Below are the code and all the weights of a small trained network. Each question names an input and a target symbol and asks about switching units off, where a switched-off unit gives its printed mean instead of its output.

import numpy as np


def w(rows, s, z=0):
    codes = np.array(rows[::2]) - 128.0
    scale = np.full(codes.shape[1], s)
    scale[-1] = z or s
    return codes * scale


def f(y):
    return y / 2 * (1 + np.tanh(0.7978845608 * (y + 0.044715 * y**3)))


def softmax(a):
    e = np.exp(a - a.max(-1, keepdims=True))
    return e / e.sum(-1, keepdims=True)


def log_softmax(a):
    a = a - a.max(-1, keepdims=True)
    return a - np.log(np.exp(a).sum(-1, keepdims=True))


def net(x, mask):
    ids = ['αζηλπστφ'.index(c) for c in x.split()]
    T = len(ids)
    res = E[ids] + P[:T]
    q, k, v = (res @ M[0].T for M in (Q, K, V))
    z = softmax(np.where(np.tri(T) > 0, q @ k.T / 2**0.5, -1e9)) @ v
    res = res + np.where(mask[0], z, O[0][:, -1]) @ O[0][:, :-1]
    y = f(res @ A[0][:, :-1].T + A[0][:, -1])
    res = res + np.where(mask[1:17], y, B[0][:, -1]) @ B[0][:, :-1]
    return log_softmax(res[-1] @ U[:, :-1].T + U[:, -1])


Q, K, V, O, A, B = {}, {}, {}, {}, {}, {}
E = w([
[123,112,171,239,82],'α',
[110,53,164,164,96],'ζ',
[166,138,89,156,79],'η',
[197,160,88,224,105],'λ',
[159,95,131,169,200],'π',
[154,19,147,47,105],'σ',
[98,9,130,114,244],'τ',
[254,129,47,163,132],'φ',
],0.017)
P = w([
[114,95,11,98,92],'0',
[202,102,166,167,127],'1',
[151,107,185,63,130],'2',
[163,123,181,84,141],'3',
[161,121,179,94,144],'4',
[158,119,172,88,147],'5',
[165,118,166,82,146],'6',
[170,113,170,86,151],'7',
[165,114,163,83,141],'8',
[166,111,164,82,148],'9',
[171,114,164,95,154],'10',
[181,114,163,93,158],'11',
],0.012)
Q[0] = w([
[248,48,108,180,147],'h0',
[144,30,123,94,60],'h0',
],0.012)
K[0] = w([
[58,49,3,117,24],'h0',
[141,166,12,154,162],'h0',
],0.0073)
V[0] = w([
[156,254,27,140,225],'h0',
[121,190,146,181,71],'h0',
],0.0093)
O[0] = w([
[152,201,156,234,162,47],'h0',
[148,6,48,222,108,1],'h0',
],0.012,0.0029)
A[0] = w([
[142,147,32,157,188,87],'n0',
[113,239,203,88,121,98],'n1',
[84,182,154,60,91,36],'n2',
[66,132,112,68,90,79],'n3',
[88,186,190,97,155,15],'n4',
[111,118,42,107,108,112],'n5',
[148,255,19,126,2,138],'n6',
[66,87,125,210,89,34],'n7',
[56,178,61,198,132,198],'n8',
[183,109,173,173,63,176],'n9',
[157,118,231,113,150,158],'n10',
[141,253,165,148,177,124],'n11',
[38,41,197,138,251,17],'n12',
[153,196,175,96,151,2],'n13',
[172,134,157,117,101,140],'n14',
[54,116,222,169,118,210],'n15',
],0.0088,0.0048)
B[0] = w([
[164,83,110,88,161,148],'n0',
[93,113,121,210,227,220],'n1',
[165,168,101,209,121,173],'n2',
[85,159,221,216,100,164],'n3',
[111,103,40,195,98,165],'n4',
[74,76,119,119,122,149],'n5',
[127,252,67,106,79,164],'n6',
[155,193,171,146,175,147],'n7',
[86,122,235,76,90,150],'n8',
[177,132,81,127,140,211],'n9',
[189,158,84,88,57,219],'n10',
[79,1,157,44,196,245],'n11',
[75,225,80,165,101,164],'n12',
[76,98,82,137,102,175],'n13',
[74,193,92,77,104,166],'n14',
[130,146,21,41,134,190],'n15',
],0.0067,0.011)
U = w([
[87,38,84,183,71,122],'α',
[130,167,175,7,78,52],'ζ',
[195,224,127,142,89,137],'η',
[164,140,183,254,104,7],'λ',
[194,198,66,18,174,255],'π',
[108,236,72,121,30,79],'σ',
[42,171,57,120,145,64],'τ',
[131,133,208,84,212,245],'φ',
],0.0064,0.0021)

Each question gives the input, a string of symbols that net reads in full, and the target symbol t.
The units are the heads (2 rows each of Q, K, V and O) and the neurons (one row each of A and B). Each row of codes is followed by its name. A weight is (code - 128) times the scale printed after its matrix; where a second scale follows, it is the last column's (O, A, B and U).
mask holds one flag per unit, heads first, then neurons. A switched-off unit (its flag False) gives its mean, the last column of its rows in O or B, instead of its output. The means were averaged over made-up inputs and are rounded, as every weight is.
A unit's drop is (log p(t) with every unit on - log p(t) with that unit switched off) / (log p(t) with every unit on - log p(t) with every unit switched off).
The circuit of an input: a set's keep is (log p(t) with only the set's units on - log p(t) with every unit switched off) / (log p(t) with every unit on - log p(t) with every unit switched off). Starting from the 12 units with the biggest drops (on a tie, the unit counted first), units are removed one at a time, each time the one whose removal leaves the highest keep (on an exact tie, the one counted first), for as long as the keep stays at least 0.8.
units of the circuit, in order: the units of the circuit, biggest drop first
top k neurons: the k neurons with the biggest drops, biggest first
drop when u is switched off: that unit's drop, to one decimal
input σ ζ λ η α η α, target σ: units of the circuit, in order	(n11 h0 n2)
input τ α φ τ ζ φ, target τ: units of the circuit, in order	(h0 n1 n13 n4)
input π ζ σ ζ α σ α α, target π: units of the circuit, in order	(n15 n3)
input σ α φ λ φ λ α ζ η α η, target σ: top 2 neurons	(n11 n2)
input π α τ π ζ α ζ α, target π: units of the circuit, in order	(n15 n3 h0)
input ζ ζ α α η φ π α ζ, target ζ: units of the circuit, in order	(h0 n1)
input τ τ α ζ τ λ π α ζ ζ τ α, target τ: top 3 neurons	(n1 n4 n13)
input π α ζ, target π: units of the circuit, in order	(n15 h0 n3)
input η φ τ ζ α λ ζ α λ α η, target η: units of the circuit, in order	(n11 h0)
input τ π α π, target τ: units of the circuit, in order	(h0 n4 n1 n13)
input α α α τ α α π τ ζ π λ τ, target α: units of the circuit, in order	(h0)
input π α σ α φ α σ φ ζ φ α ζ, target π: top 4 neurons	(n15 n10 n3 n8)
input φ π α, target φ: units of the circuit, in order	(h0 n11)
input φ σ α η λ, target φ: units of the circuit, in order	(h0 n11)
input λ φ λ α, target λ: top 2 neurons	(n6 n7)
input φ η π α λ, target φ: units of the circuit, in order	(n11 h0)
input τ ζ α τ α, target τ: top 4 neurons	(n1 n4 n13 n15)
input λ π τ φ η α λ φ λ, target λ: top 2 neurons	(n15 n10)
input τ τ π η, target τ: top 2 neurons	(n1 n11)
input τ φ σ α φ σ π π ζ, target τ: drop when n4 is switched off	0.5
input α η σ, target α: drop when h0 is switched off	1.5
input σ ζ α α α ζ, target σ: drop when h0 is switched off	0.5
input ζ α φ η α φ η α π, target ζ: drop when n1 is switched off	0.3
